[128 = 0]

[104  84 106 139  77 142 252 138 142 100 152 150 130 177 103 205 144 134
 156 126 168 134  76 130 136 107 126 140  95 131 152  81 152  95 144 118
 146 116 121 127 160 126 134 147 146 138 130 153 102  11 129  65 141 140
 180 152 107  82 132 122 119 141 139 135 120 176 172 123 140 107 131] : dez, M
[104 131 114 138 137 148 246 170 136 126 139 123 143 136 113 103 127 152
 102 122 129 119  78 132 135 123 119 121 120 120 125 118 140 128 144 117
 144 113 119 122 141 136 136 122 126 132 108 145 121  58 120 125 132 125
 140 115 134 112 138  97 117 153 110 127 148 160 155 131 118 128 128] : dez, R
[135 117 115 129 129 135  84 123 136 109 144 114 126 162 120 123 136 116
 135  89 170 119 122 125 127 118 130 123 116 111 123 111 148 119 131 124
 139  67 148 133 156 156 125 137 126 162 121 124 139  81 120 130 134 138
 127 116  73 118 134 102 132 116 136 130 137 129 149 115 117 119 127] : dez, M
[ 92 117 141 128 157 141 160 129 147 125 148 125 148 126 133 178 135 125
 162  69 166 128  91 119 149 142 131 115 110 130 127 123 144 115 114 123
 135  93 141 143 137 124 106 119 148 133 132 107 127 118 115 110 121 137
 114 129 142 142 129 116 114 106 134 138 130 136 156 141 125 131 149] : Rebek, M
[123 139 110 139 123 131 209 146 126 154 131 131 135 126 116 108 112 139
 114 123 114 134 121 131 102 129 140 123 123 134 122 132 118 130 127 120
 127 123 125 115 133 126 130 118 129 136 133 121 129  89 138 123 129 125
 122 110 133 114 138 116 120 133 129 133 140 125 168 129 147 137 130] : dez, R
[137 145 120 132 176 144 154 134 113 139 149 161 132 146 143  68 134 128
 127  62 146 131 114  56 135 153 124 127 134 118 104 129 142 112 146 119
 128 103 162 133 129 122 135 127 128 148 105 151 129 127  90 167 121 112
 129  74 145 131 131  86 114 145 122 111 125 148 115 116 112 111 135] : dez, E
[107 147 103 136  97 139 201 143 133 142 148 103 116 140 100 110 135 124
  99 104 128 119 101 126 111 136 142 122 126 125 115 118 132 152 127 114
 131  77  88 148 140 125 155 128 123 162 131 106 112  47 118 103 138 107
 127 106 127 119 142 126 113 140 111 147 140 120 199 121 126 138 135] : dez, R
[117  87 108 136 114 132 252 126 128 131 135 127 140 142 109 147 134 146
 120 129 130 138  70 136 133 132 137 132 119 135 116 119 118 123 135 120
 135 110  93 118 140 128 149 138 127 137 128 106 118  27 145  97 132 119
 142 127 136 129 100 199 125 131 121 142 124 145 197 131 131 118 130] : vodok, R
[107 122  81 135 117 135 252 128 127 156 157 108 138 140 126 146 133 131
 120 110 155 128  61 119 131 168 146 122 121 143 111 142 121 130 116 111
 142 123 106 132 147 137 130 131 121 129 134 112 126 106 128 123 134 116
  81 140 158 120 144 141 112 117 120 140 131 116 187 132 122 126 129] : Rebek, R
[124 133 124 126 144 130 102 130 118 129 141 122 116 163 137 155 134 121
 139  67 165 127 117 122 127 146 110 108 124 117 126 121 136 125 117 116
 117  90 125 130 145 126 121 140 160 163 151 112 116 111 120  86 132 118
  92 123 137 108 137 129 136 106  65 151 142 124 175 126 137 137 143] : zel, M
[111 110 102 147 125 132 252 125 125 129 136 124 130 139 104 135 129 148
 131 129 102 130  81 136 125  98 134 110 116 134 127 121 123 113 140 102
 144 105 132 122 151 134 134 131 128 151 132 144 118  57 122 133 142 131
 144 128 140 128 127  98 123 123 123 128 133 156 164 105 128 132 119] : vodok, R
[110 115 135 136 163 142 202 129 144 116 144 124 109 138 103 130 129 135
 129  90 138 120  98 115 152 108 135 135 115 130 127 137 147 120 132 103
 138  87 147 131 142 131 125 142 145 145 123  97 126  82 118 152 131 154
 134 116 152 133 167  94 123 110 129  90 101 159 144 122 124 126 125] : dez, M
[ 78  96 130 136 146 141 179 124 145 143 155 149 160 161 123 138 140 137
 129  79 155 113  93 123 160 150 130 144 104 107 124 103 140 100 145 119
 133  96 166 112 160 127 130 127 145 137 167 139 136 120  93 113 118 117
 114 105 115 125 135 125 123 134 116 121 110 153 139 116 123 118 132] : vodok, E
[116 123 132 128 110 129  42 126 138 108 119 127 123 139 126 166 132 132
 163  92 151 133 121 125 113 132 119 119 123 114 131 105 146 113 132 116
 122 114 142 113 140 129 112 144 127 154 122 112 135 120 118 105 136 138
 120 135 110 125 123 130 131 114 136 122 125 128 139 162 137 123 132] : vodok, M
[131 154 121 131 107 131  95 119 125  94 134 123 127 148 128 107 126 129
  57 132 108 114 125 130 124 111 134 146 123 129 129 117 113 128 141 115
 138  85 139 142 132 120 132 125 124 159 110 140 125  92 122 138 128 129
 142 133 105 117 136 112 130 143 125 131 140 130 139 122 131 121 121] : vodok, M
[122 153 117 131 154 129 206 136 122 151 150 161 132 154 124  92 125 140
 121 183 115 110 129 112 142 132 132 134 120 125 115 134 138 135 129 119
 139 103 176 131 155 105 142 129 134 130 126 136 133 172 110 166 130 120
 130  97 117 134 143 111 120 138 120 111 125 130 108 132 128 114 138] : dez, E
[134 155 125 108 130 138  29 131 136 109 147 103 118 143 121  88 120 130
 133  82 128 118 115 139 118 131 135 119 136 119 117  82 124 136 123 128
 133  60 138 145 145 129 127 135 132 163 122 110 121  75 123 133 136 138
 116 110 112 130 127 101 118 118 127 131 132 116 163 117 125 125 124] : dez, M
[120 136 120 124 117 124  91 125 141  94 141 108 129 152 117 144 177 122
 149  91 176 118 102 127 133 131 118 121 133 115 114 108 148 139 120 120
 143  58 117 138 144 130 127 138 133 187 112 109 162  38 128 108 143 141
 105 128 116 120 120 125 117 118 126 131 133 127 161 122 132 121 120] : dez, M
[122 112 122 125 126 124 177 125 141  87 126 121 133 128 105 131 127 141
 127 112 124 124  92 131 133 121 127 122 126 128 108 116 120 129 155 137
 139 110 109 125 116 123 127 130 145 146  98 100 120  31 136  89 146 135
 131 133 136 120 118  99 114 129 126 134 131 141 153 127 130 125 128] : vodok, R
[132 131 126 127  55 122  65 118 139  94 168 136 126 168 129 180 148 137
 160 113 151 120 115 141 127 122 119 132  95 131 136  89 142 118 132 130
 144  85 140 135 140 132 134 144 128 129 132 126 119  68 117  87 149 133
 137 141  94 101 125 143 129 115 136 136 123 141 139 130 109 120 132] : dez, M
[144 148 126 158 103 121  38 120 128 147 147 124 124 141 116 139 123 129
 130 139 122 123 167 128 129 128 136 138 134 123 134 107 128 130  96 121
 126  74 114 136 157 127 135 130 126 132 135 127 152 129 119 130 108 131
 105 129 114 128 135 134 123 114 131 122 172  95 148 148 119 121 119] : dez, M
[116 118 134 135 154 130 108 126 148 112 148 126 141 138 111 152 140 133
 158  93 167 132 106 136 142 116 135 121  79 126 130 110 145 135 118 121
 123 105 120 134 126 125 115 135 126 142 121  98 133  92 125 114 131 137
 108 128 133 151 133 115 125 112 112 131  75 129 161 129 130 125 140] : Rebek, M
[127 106 109 140  95 124 131 134 147 103 148 137 122 175 112 197 141 143
 146 110 172 128  83 130 139 109 112 130 111 112 140  94 147 107 118 127
 140  86 119 133 166 123 141 144 132 157 126 127 113  21 117  62 137 138
 134 142 101  98 133 129 117 110 139 131 126 145 159 125 132 114 140] : dez, M
[119 148  96 141 128 138 100 129 138  81 137 111 126 158 140 135 133 147
 132 163 106 117 140 124 147 122 133 144  96 132 133  95 138 133 117 127
 145  48 159 126 149 124 137 147 113 145 108 132 144  75 111 145 156 148
 155 135 112 123 141  97 129 122 112 117 134 141 127 108 125 120 132] : vodok, M
[123 141 118 135 125 125  97 118 127 148 135 120 134 140 130 147 128 123
 138  96 139 132 134 127 149 134 134 113 117 108 144 127 123 126 123 118
 127 100 151 128 149 128 132 132  73 113 137 115 126 166 113 127 132 130
 107 128 126 132 127 141 135 121 130 134 127 118 149 132 107 124 140] : Rebek, E
[116 125  91 135 125 137 219 128 146 130 135 133 129 144 118 174 133 135
 148 121 148 122 108 123 145 117 129 150 106 129 122 116 137 111 116 111
 110  81 138  62 152 118 126 146 135 143 134 116 122  64 126 111 141 129
 127 156 137 116 142 141 122 115 126 125 126 131 174 127 128 125 126] : dez, R
[118 150 118 128 129 137  74 129 138 130 141  87 116 150 120 143 137 123
 145  97 146 122 137 132 131 132 136 107 108 137 134 122 135 142 134 130
 132  68 136 144 135 111 127 140 133 140 129  90 129 161 120 129 132 146
 110 202 125 130 140 124 128 106 136 126 131 115 162 124 137 119 134] : dez, M
